Below are the code and all the weights of a small trained network. Each question names an input and a target symbol and asks about switching units off, where a switched-off unit gives its printed mean instead of its output.

import numpy as np


def w(rows, s, z=0):
    codes = np.array(rows[::2]) - 128.0
    scale = np.full(codes.shape[1], s)
    scale[-1] = z or s
    return codes * scale


def norm(h):
    return h / np.sqrt((h * h).mean(-1, keepdims=True) + 1e-5)


def f(y):
    return np.maximum(y, 0)


def softmax(a):
    e = np.exp(a - a.max(-1, keepdims=True))
    return e / e.sum(-1, keepdims=True)


def log_softmax(a):
    a = a - a.max(-1, keepdims=True)
    return a - np.log(np.exp(a).sum(-1, keepdims=True))


def net(x, mask):
    ids = ['ΞΠΨαημσφ'.index(c) for c in x.split()]
    T = len(ids)
    res = E[ids] + P[:T]
    u = 0
    for l in range(2):
        r = norm(res)
        for j in range(2):
            rows = slice(2 * j, 2 * j + 2)
            q, k, v = (r @ M[l][rows].T for M in (Q, K, V))
            z = softmax(np.where(np.tri(T) > 0, q @ k.T / 2**0.5, -1e9)) @ v
            o = O[l][rows]
            res = res + np.where(mask[u + j], z, o[:, -1]) @ o[:, :-1]
        u += 2
        y = f(norm(res) @ A[l][:, :-1].T + A[l][:, -1])
        res = res + np.where(mask[u : u + 12], y, B[l][:, -1]) @ B[l][:, :-1]
        u += 12
    return log_softmax(norm(res)[-1] @ U[:, :-1].T + U[:, -1])


Q, K, V, O, A, B = {}, {}, {}, {}, {}, {}
E = w([
[73,104,135],'Ξ',
[111,85,132],'Π',
[123,176,98],'Ψ',
[96,165,114],'α',
[82,73,98],'η',
[156,106,117],'μ',
[119,137,253],'σ',
[161,121,165],'φ',
],0.031)
P = w([
[182,140,151],'0',
[165,134,174],'1',
[148,141,161],'2',
[126,139,164],'3',
[132,161,149],'4',
[91,142,177],'5',
[149,247,163],'6',
],0.011)
Q[0] = w([
[93,254,57],'L0H1',
[50,62,159],'L0H1',
[48,107,143],'L0H2',
[149,136,185],'L0H2',
],0.0093)
K[0] = w([
[2,78,16],'L0H1',
[156,141,81],'L0H1',
[107,78,167],'L0H2',
[25,75,158],'L0H2',
],0.0068)
V[0] = w([
[18,63,61],'L0H1',
[178,50,23],'L0H1',
[152,139,254],'L0H2',
[172,123,182],'L0H2',
],0.0074)
O[0] = w([
[53,2,169,49],'L0H1',
[132,68,42,12],'L0H1',
[213,223,151,252],'L0H2',
[52,245,82,173],'L0H2',
],0.0098,0.0032)
A[0] = w([
[85,3,125,1],'L0N1',
[86,152,96,102],'L0N2',
[172,87,114,95],'L0N3',
[49,65,105,130],'L0N4',
[147,205,169,157],'L0N5',
[150,175,20,241],'L0N6',
[78,55,131,81],'L0N7',
[129,108,206,48],'L0N8',
[176,206,111,182],'L0N9',
[57,93,79,155],'L0N10',
[126,166,151,94],'L0N11',
[134,123,73,19],'L0N12',
],0.012,0.0034)
B[0] = w([
[147,125,132,163],'L0N1',
[77,208,172,151],'L0N2',
[87,124,2,137],'L0N3',
[133,87,115,172],'L0N4',
[59,25,145,254],'L0N5',
[41,159,159,191],'L0N6',
[163,51,76,159],'L0N7',
[37,179,111,160],'L0N8',
[84,98,138,235],'L0N9',
[143,67,152,165],'L0N10',
[167,134,111,177],'L0N11',
[158,127,105,131],'L0N12',
],0.0077,0.009)
Q[1] = w([
[43,99,188],'L1H1',
[54,118,182],'L1H1',
[86,118,92],'L1H2',
[73,5,181],'L1H2',
],0.013)
K[1] = w([
[204,157,121],'L1H1',
[150,141,198],'L1H1',
[83,88,152],'L1H2',
[22,162,1],'L1H2',
],0.012)
V[1] = w([
[189,163,156],'L1H1',
[50,124,9],'L1H1',
[130,158,153],'L1H2',
[111,152,218],'L1H2',
],0.011)
O[1] = w([
[9,49,82,149],'L1H1',
[254,163,157,2],'L1H1',
[72,48,116,143],'L1H2',
[105,96,152,202],'L1H2',
],0.0082,0.0068)
A[1] = w([
[87,108,71,71],'L1N1',
[100,125,94,6],'L1N2',
[214,140,137,141],'L1N3',
[102,176,132,138],'L1N4',
[91,160,118,224],'L1N5',
[47,76,5,232],'L1N6',
[106,145,76,119],'L1N7',
[209,135,101,174],'L1N8',
[174,77,185,215],'L1N9',
[192,84,37,148],'L1N10',
[113,176,142,81],'L1N11',
[67,112,186,212],'L1N12',
],0.014,0.0025)
B[1] = w([
[91,113,174,155],'L1N1',
[99,106,149,138],'L1N2',
[117,109,82,145],'L1N3',
[153,84,122,161],'L1N4',
[145,78,73,177],'L1N5',
[120,171,253,206],'L1N6',
[104,110,60,138],'L1N7',
[124,154,147,146],'L1N8',
[147,131,73,160],'L1N9',
[140,184,202,150],'L1N10',
[167,103,103,149],'L1N11',
[113,132,78,245],'L1N12',
],0.011,0.013)
U = w([
[65,99,91,188],'Ξ',
[76,198,252,105],'Π',
[146,211,137,254],'Ψ',
[99,128,136,49],'α',
[129,150,64,139],'η',
[170,107,154,117],'μ',
[175,31,191,113],'σ',
[141,43,136,13],'φ',
],0.012,0.0051)

Each question gives the input, a string of symbols that net reads in full, and the target symbol t.
The units are the heads (2 rows each of Q, K, V and O) and the neurons (one row each of A and B). Each row of codes is followed by its name. A weight is (code - 128) times the scale printed after its matrix; where a second scale follows, it is the last column's (O, A, B and U).
mask holds one flag per unit, layer by layer, with each layer's heads first. A switched-off unit (its flag False) gives its mean, the last column of its rows in O or B, instead of its output. The means were averaged over made-up inputs and are rounded, as every weight is.
A unit's drop is (log p(t) with every unit on - log p(t) with that unit switched off) / (log p(t) with every unit on - log p(t) with every unit switched off).
The circuit of an input: a set's keep is (log p(t) with only the set's units on - log p(t) with every unit switched off) / (log p(t) with every unit on - log p(t) with every unit switched off). Starting from the 12 units with the biggest drops (on a tie, the unit counted first), units are removed one at a time, each time the one whose removal leaves the highest keep (on an exact tie, the one counted first), for as long as the keep stays at least 0.8.
units of the circuit, in order: the units of the circuit, biggest drop first
most important unit: the unit with the biggest drop
top k neurons: the k neurons with the biggest drops, biggest first
top k neurons in layer l: the k neurons of layer l with the biggest drops, biggest first
heads that matter: for each layer, one digit per head in row order, 1 if its drop is at least 0.15 and else 0, layers parted by /
input α μ α μ Ξ, target Ψ: heads that matter => 11 / 11
input Ψ η Ξ, target σ: units of the circuit, in order => L0H2, L1H1, L0N7
input α μ σ Π, target Π: units of the circuit, in order => L1N6, L0H1
input μ Ψ η, target Ψ: heads that matter => 10 / 11
input σ α Ψ φ, target Ξ: most important unit => L1N6
input Π Ψ Ξ, target η: heads that matter => 00 / 10
input σ Ξ σ μ, target Π: heads that matter => 00 / 10
input η η α, target σ: heads that matter => 11 / 10
input Ψ Ψ Ξ μ, target Ψ: heads that matter => 01 / 10
input Ψ Ξ φ, target Ξ: top 2 neurons => L0N5, L0N9
input μ Ψ Π, target Ψ: units of the circuit, in order => L0N5, L1H1, L0H1, L1H2
input Ξ Ψ Ψ Ψ, target η: heads that matter => 11 / 10
input μ μ μ η, target Ψ: heads that matter => 10 / 10
input μ μ μ σ μ, target Π: top 3 neurons => L0N9, L0N6, L1N6
input Π Ξ Ξ η, target σ: heads that matter => 00 / 10
input μ Ξ α η Ξ, target σ: top 3 neurons in layer 0 => L0N7, L0N10, L0N4
input Ξ η α, target σ: top neuron => L0N7
input η Ψ μ, target Ψ: heads that matter => 00 / 10
input μ α Ψ, target η: top 2 neurons => L1N6, L1N11
input Ψ Ψ μ α, target Ψ: top neuron in layer 0 => L0N9
